In the rows, zero is written as 128.
Rows, each with its class
[113 134 110 125 110 118 137 128 120 137 136 124 129 126 128 143 154 138
 108 126 111 133 124 124 118 132 155 145] : M
[139 133 110  80 131 122 124 128 116 132 125 129 130 127 129 142 113 126
 127 127 145 145 121 124 132 129 119 126] : X
[126 140 136 107 115 117 107 133 112 119 125 128 124 130 124 130 126 127
 110 118 125 130 124 132 129 137 137 129] : M
[140 142 131 141 160 117  82 129 125 116 127 130 133 129 133 145 105 129
  68 113 148 132 122 127 125 141 128 147] : N
[121 140 139  66 157 115 107 133 131 112 130 138 129 134 123 103 106 121
  74 118 139 130 118 132 138 143 118 127] : A
[142 113 126  62 176 120 112 151 107 108 129 132 120 128 139 121 125 126
 132 119 145 129 121 133 160 137 107  95] : P
[156 141 138   4 205 117  60 147 112  94 130 137 131 126 114 120  64 122
  74 112 171 156 124 137 170 135  70 112] : T
[128 126 161  66 167 126  88 154 125 103 142 143 123 133 122 121  95 126
  90 112 140 135 124 135 177 134 114 104] : X
[128 117 113  82 167 130 140 162 133 130 135 134 123 128 124 128 163 142
 122 125 122 127 128 134 157 140 122 123] : P
[130 130 139 106 150 135 105 147 128 117 133 130 124 129 121 133 134 137
 100 117 121 133 125 131 145 133 121 136] : T
[166 107 114  93 173 124 138 155 128 127 137 127 118 125 143 127 152 136
 141 122 135 123 120 127 140 133 118 114] : P
[102 116 123  95 135 125 144 162 137 134 149 132 126 125 127 134 181 148
 124 123  84 126 124 135 147 147 142 138] : K
[126 137 125  44 155 114 114 147 120 115 132 136 127 131 121 128 106 119
  82 116 136 151 118 134 153 139 120 129] : X
[143 136 175  87 165 142  76 170 139  93 135 142 126 133 118 107 103 127
  72 107 140 138 122 132 210 126 110 101] : X
[143 137 115  97 136 128  95  97  86 131 100 118 132 129 127 123  77 108
 134 141 170 134 120 126  89 128 122 115] : A
[142 126 114  97 158 134 111 136 114 127 121 124 129 127 125 126 121 131
 120 127 136 134 134 130 132 126 117 127] : T
[146 107 146 157 129 141 124 149 117 133 120 120 120 122 133 113 138 119
 149 137 141 128 131 123 144 118 125 100] : X
[112 106 117 125 114 132 163 166 132 141 137 125 135 119 125 133 212 148
 122 142  78 126 127 126 152 134 160 131] : K
[144 126  96  20 145 138 112 127 105 136 116 126 129 126 127 119 101 121
 168 135 154 154 132 133 126 121 102  97] : K
[154 132 156 165 176 136  50 140 131 115 118 128 119 134 128 128  96 121
  81 112 168 124 137 128 148 133 108 129] : N
[115 134 117  93 130 120 110 126 104 126 133 128 121 128 129 137 133 128
 101 122 123 133 118 117 121 141 153 126] : M
[126 124 112  62 136 134 124 145 127 134 130 118 135 131 128 125 141 129
 146 129 119 143 124 133 149 140 107 120] : K
[121 128 138 111 150 124 114 152 120 126 138 128 134 125 124 140 165 140
  79 119 110 129 125 124 147 143 152 137] : T
[121 140 134  80 150 129  93 137 117 114 133 131 128 124 121 129 121 135
  88 116 127 127 126 129 135 151 125 133] : M
[142 116 128 161 140 138 104 115 119 127 126 127 120 127 130 120 122 123
 158 127 134 113 135 134 103 131 116 116] : T
[140 140 149  76 138 130  81 118 108 111 111 131 124 130 123 119  80 105
 100 130 157 140 126 128 133 124 106 112] : A
[148 147 137  78 140 133  88 119 105 129 119 124 129 125 128 122  87 113
 130 122 154 143 126 143 118 123 104 117] : M
[143 130 140  86 152 133  93 130 101 120 114 134 126 128 137 114 101 109
  99 134 159 145 129 124 147 136 132 109] : A
[137 121 147  75 160 121  92 150 116 119 128 131 114 128 133 119 102 118
 121 116 154 130 126 129 173 128 113 101] : X
[131 117 126  75 130 136 105 153 109 132 131 130 125 126 127 115 139 132
 149 136 120 142 131 130 154 122 114 107] : K
[149 106 110  72 156 124 136 153 116 126 126 127 123 128 129 127 143 123
 143 126 141 138 127 134 141 129 101 111] : P
[116 135 114 105 107 125 126 115 113 139 115 124 125 127 127 133 120 122
 107 145 132 130 117 122 101 131 115 134] : A
[155 114 122  63 181 127 119 157 126 124 126 130 126 130 133 117 114 126
 151 123 162 142 133 134 161 128  81 106] : P
[121 110 105 110 158 123 135 155 126 136 138 124 126 129 131 136 166 135
 135 128 120 125 124 137 136 132 131 128] : P
[114 127 127 107 136 124 135 138 131 133 134 127 131 125 127 142 137 134
 109 112 122 136 124 129 139 132 148 134] : X
[133 133 131  91 149 122 110 144 119 126 125 123 127 131 139 132 100 121
 123 122 147 143 125 127 138 125 117 115] : X
[148 112 116  77 178 132 125 163 127 141 126 130 120 132 129 128 147 136
 128 120 138 141 127 132 162 128  91 110] : P
[129 129 124  95 131 134 111 124 110 133 122 124 123 128 132 126 115 120
 136 131 139 131 128 127 118 128 131 112] : X
[126 117 103  53 168 100 141 164 129 131 137 126 131 127 126 140 160 147
 108 122 124 152 126 126 141 144 115 132] : P

Rows with their classes
[121 153 120 128 122 118 139 128 140 123 134  91 140 127 137 129 145 114
 114 138 134 115 144 151 129 125 127 142] : S
[122 133 121 111 125 119 135 129 131  77 137 122 123 139 141 135 135 124
 103 142 121 120 180 158 120 130 137 162] : H
[142 128 110 129  77 118 140 103 122 104 140 103 127 129 115 130 138 133
 116 125 126 151 130 132 139 137 131 128] : E
[120 154  97 122 115 114 131 137 127 135 136 103 141 115 138 121 144 106
 110 133 130 132 137 141 126 127 131 128] : Q
[126 160 122 130 106 104 131 105 145 117 148 104 139 121 142 119 156 115
 128 121 134 132 124 146 141 126 139 115] : B
[145 135 106 115  78 116 135 108 133 101 149 103 133 125 119 123 148 125
 112 134 127 173 148 143 139 135 145 142] : E
[143 134 113 104  77 131 133 112 139  92 143  96 134 122 117 129 137 138
 101 135 117 146 146 142 128 140 131 148] : E
[128 153 128 126  95 105 136 105 142 113 158 101 133 124 142 116 140 124
 124 133 135 135 143 144 129 137 136 128] : B
[140 135 122 110 110 135 127 117 142  94 142 123 129 121 130 128 135 138
 107 128 114 141 158 139 136 129 125 144] : H
[118 144 107 106 106 102 139 120 136  94 135 102 141 123 148 117 153 121
 111 136 120 125 142 150 133 136 130 144] : Q
[127 157 123 122  94 122 144 125 124 117 136  85 145 116 134 126 139 121
 106 142 133 135 147 171 134 128 136 152] : S
[144 129 111 121  87 127 134 107 114 100 148 114 120 123 127 128 136 132
 110 131 118 145 141 141 132 144 128 133] : E
[131 150 131 123 106 139 130 124 151 106 126 100 144 122 153 127 108 121
 107 139 113 142 138 153 125 129 130 143] : U
[136 118 128 109 104 147 133 125 137 100 136 105 143 121 130 132 131 126
 103 138 114 126 137 137 131 130 123 145] : U
[122 173 110 132 111 105 126 109 142 114 142 107 127 118 143 120 143 117
 120 128 131 132 148 147 125 134 149 131] : B
[124 145 128 125 120 129 134 127 135 124 131 101 144 127 137 131 129 120
 113 129 132 122 133 143 130 128 127 146] : S
[124 140 110 122 112 119 131 121 135 105 137 109 136 122 151 121 147 118
 114 141 126 129 144 151 126 137 135 136] : Q
[124 133 123 113 105 125 129 112 145  81 134 111 128 118 133 118 149 124
 108 134 113 130 160 148 127 129 117 125] : Q
[139 120 111 117  89 132 140 115 133  91 134  97 135 127 125 132 145 133
 111 145 120 135 144 130 123 135 127 151] : L
[130 140 110 113 105 125 135 119 135  84 137 116 124 133 146 123 136 123
 113 137 121 145 181 149 129 133 142 138] : Q
[125 148 112 113  93 103 135 121 139 102 147 109 143 121 137 115 155 115
 125 132 127 132 137 139 132 131 135 130] : Q
[118 142 110 138 126 119 131 122 140 111 128 105 150 147 156 126 142 132
 132 126 130 101 128 141 126 123 132 126] : V
[119 152 115 122 106 118 135 103 136 127 149  96 136 119 140 131 146 105
 116 122 131 137 140 147 124 129 135 137] : B
[123 149 122 117 108 131 138 131 123 123 136 113 117 126 130 131 130  98
 112 140 131 145 177 160 123 135 133 159] : H
[118 158 123 124 131 117 133 114 145 128 118 118 135 124 144 115 148 107
 133 137 129 121 122 146 127 125 129 135] : Q
[104 149 103 111  98 124 133 130 152 112 138 113 136 121 130 125 145 123
 115 121 123 132 143 139 132 133 129 135] : Q
[116 147 116 101 113 106 131 131 135  94 144 114 147 120 147 113 164 115
 107 146 124 143 147 136 125 126 137 139] : Q
[128 142 100 109 110 132 139 126 126 131 144 111 120 129 127 136 130 112
 119 136 123 154 178 147 126 116 126 140] : H
[110 160 117  93 100 115 128 120 146  88 143 111 142 116 151 106 154 100
 109 140 125 133 161 176 128 120 144 149] : Q
[129 156 133 125 108 126 141 128 135 135 135  99 136 120 126 125 133 119
 112 145 130 142 147 154 125 128 133 149] : S
[125 145 120 109  98 111 146 120 141 113 135 103 143 115 130 122 137 111
 115 138 118 147 135 137 127 132 135 145] : Q
[127 145 128  93  92 134 139 111 143  81 148 114 122 123 139 123 146 121
  98 138 111 147 192 162 121 130 143 158] : H
[135 131 121 126 103 128 136 117 121 138 134 119 129 125 119 127 134 128
 120 130 131 146 132 132 137 135 122 140] : E
[120 151 114  93 103 124 136 121 144  83 146 110 125 123 148 121 157 114
 112 123 116 128 187 157 135 125 148 155] : Q
[137 131 131 111  93 130 134 114 129 112 131 109 141 108 122 125 131 139
 108 133 112 141 122 137 128 130 122 131] : U
[138 109 115 113  86 128 137 114 139  81 134 110 131 124 128 127 129 120
 110 135 124 134 148 137 132 131 125 144] : E
[148 130 108 106  76 121 134  95 152  78 145  98 142 124 122 126 138 142
 101 131 128 149 136 151 131 138 131 136] : E
[127 148 120 111 101 105 124 113 153  99 137  97 145 115 151 120 142 117
 113 137 123 125 141 151 126 129 143 135] : Q
[137 136 105 117  86 120 130 104 140  98 135  98 137 122 130 125 136 142
 113 134 121 135 143 137 143 125 132 129] : E
[130 154 120 128 107 108 132 103 148 113 135 108 146 122 145 119 153 113
 125 126 130 138 132 146 133 128 146 120] : B
[128 144 120 130 123 124 132 109 149 111 130 113 139 127 142 117 138 121
 119 128 130 129 128 140 137 134 134 120] : B
[127 147 122 134 108 103 135 125 139 123 136 101 138 128 133 125 141 124
 116 139 136 122 123 151 129 138 121 146] : S
[135 145 125 124 108 122 135 126 144 128 128 102 141 120 133 129 128 118
 107 140 132 128 125 136 126 130 128 139] : S
[113 143 124 120 118 123 132 126 151  63 122 104 150 127 152 113 144 142
 106 139 112 102 158 155 126 126 131 139] : V
[129 140 116 123  93 139 135 130 185 116 135  90 169 123 123 127 135 109
 109 140 132 133 134 142 124 135 123 135] : S
[131 134 122 122 106 137 132 131 131 117 138 112 123 123 114 134 126 127
 118 141 126 137 167 161 125 131 128 144] : L
[128 134 105 113  91 113 139 129 127 109 139 102 125 123 169 122 137 112
 112 137 142 133 144 138 128 135 130 139] : Q
[121 148 114 106  88 122 129 117 143 110 158 102 126 120 140 122 153 106
 113 144 122 143 171 160 128 130 141 150] : H
[124 154 126 127 105 123 137 137 140 137 142  97 142 118 140 127 143 109
 112 140 135 136 132 147 123 121 128 141] : S
[124 167 114 126 112 111 137 112 143 116 139 127 128 125 147 124 145 119
 130 126 132 129 147 149 130 115 139 121] : B

Rows, each with its class
[106 146 106 136 125 120 129 130 144 129 148  97 168 143 145 137 131 137
 117 130 143 126 138 125 126 135 124 145] : zafu
[119 138 120 132 127 113 122 133 141 130 145 105 151 141 138 133 125 133
 121 129 151 125 114 128 116 128 120 136] : zafu
[118 155 102 133 113 115 129 125 150 127 144 107 187 138 137 123 132 136
 111 131 139 122 137 120  95 137 117 145] : zafu
[118 132 112 107 129 147 146 117 143 138 142 132 160 124 128 128 124 137
 126 130 146 137 118 120 127 124 134 102] : gogat
[132 116 147 129 134 146 125 106 122 142 111 134 117 123 123 127 133 136
 137 118 117 145 125 126 138 127 140 120] : gogat
[129 136 118 128 131 126 109 121 125 129 140 153 100 124 132 124 122 129
 131 116 133 128 119 127 113 122 119 143] : tokun
[132 114 118 113 130 136 129 103 132 136 139 150 149 115 129 115 123 145
 153 127 137 144 117 120 131 133 132 109] : gogat
[118 129 151 128 129 142 130 115 145 140 142 129 187 123 114 129 126 143
 132 122 129 144 113 131 131 133 141 103] : gogat
[134 125 116 115 131 138 128 111 132 139 132 142 165 120 129 116 125 142
 133 125 131 139 124 126 130 131 135 107] : gogat
[111 133 118 109 128 138 121 100 151 133 149 141 187 128 142 114 116 143
 114 128 157 133 114 124 122 135 131 128] : gogat
[137 109 117 120 129 149 133 108 131 133 137 137 158 113 126 124 126 146
 128 118 127 151 125 143 140 133 142  99] : gogat
[145 136 117 119 121 141 138 137 130 131 127 127 126 120 106 132 135 117
 131 130 122 117 119 127 130 124 128 117] : Tal
[117 125 133 110 130 151 128 101 143 136 128 132 187 131 115 120 119 136
 132 122 142 150 119 131 138 128 145 107] : gogat
[131 144 114 140 128 118 115 111 127 131 141 152 149 126 135 121 122 128
 130 122 141 110 132 117 120 129 116 157] : tokun
[126 118 126 125 118 141 132 112 135 141 133 133 142 127 122 128 126 137
 126 124 124 141 117 129 111 143 131 108] : gogat
[124 112 116 126 129 141 131 107 136 134 140 138 152 119 128 127 123 151
 134 116 127 148 121 127 120 123 139  98] : gogat
[130 128 132 113 133 149 129 117 138 135 125 138 153 122 118 121 124 134
 126 128 137 131 115 130 130 126 133 107] : gogat
[129 148 101 113 125 130 110 116 151 129 150 141 187 125 124 133 124 131
 122 133 161 114 123 121 120 124 116 134] : tokun
[125 129 118 131 133 144  97  92 120 144 139 148 187 127 132 122 136 145
 133 128 132 162 117 132 120 147 136 129] : gogat
[121 117 126 119 133 151 135 105 136 132 122 141 154 116 120 128 117 142
 138 123 128 148 101 129 133 131 145 107] : gogat
[124 136 126 115 130 140 133 111 130 133 136 134 173 126 126 118 127 145
 126 131 139 139 118 131 127 129 135 108] : gogat

Rows with their classes
[121 144  89 129 118 141 131  98 120 134 134 122  95 118 126 129 141 139
 122 118 165 118 139 132 120 162 122 129] : (76)
[131 148  99 129 120 143 135 101 126 130 148 130 118 120 119 128 161 118
 130 120 147 138 125 112 131 157 140 124] : (76)
[134 121 106 129 115 143 141 104 124 148 143 129 100 123 118 120 137 105
 132 125 117 119 113  98 140 133 170 128] : (76)
[125 140 100 131 121 145 133  96 124 132 149 132  96 122 123 125 140 118
 117 121 138 134 135 121 127 171 139 125] : (75)
[139 164 110 130 117 117 129 126 116 137 122 113 128 120 119 122 163 120
 133 130 145 101 105 104 126 112 168 145] : (75)
[127 156 109 126 122 106 123 130 111 155 120 111 118 122 118 127 152 140
 127 131 164  93 126 111 118 114 170 133] : (75)
[138 132 114 133 122 126 133 116 112 140 132 121 109 121 121 123 144 111
 133 124 119 104 109 106 134 128 168 122] : (76)
[125 118 101 131 119 138 136 108 122 139 142 126 107 123 118 122 146 116
 133 128 119 114 104 106 139 133 168 131] : (76)
[124 149  90 134 122 149 131  90 120 123 152 127 105 118 128 131 161 127
 124 116 156 135 133 126 123 184 123 127] : (76)
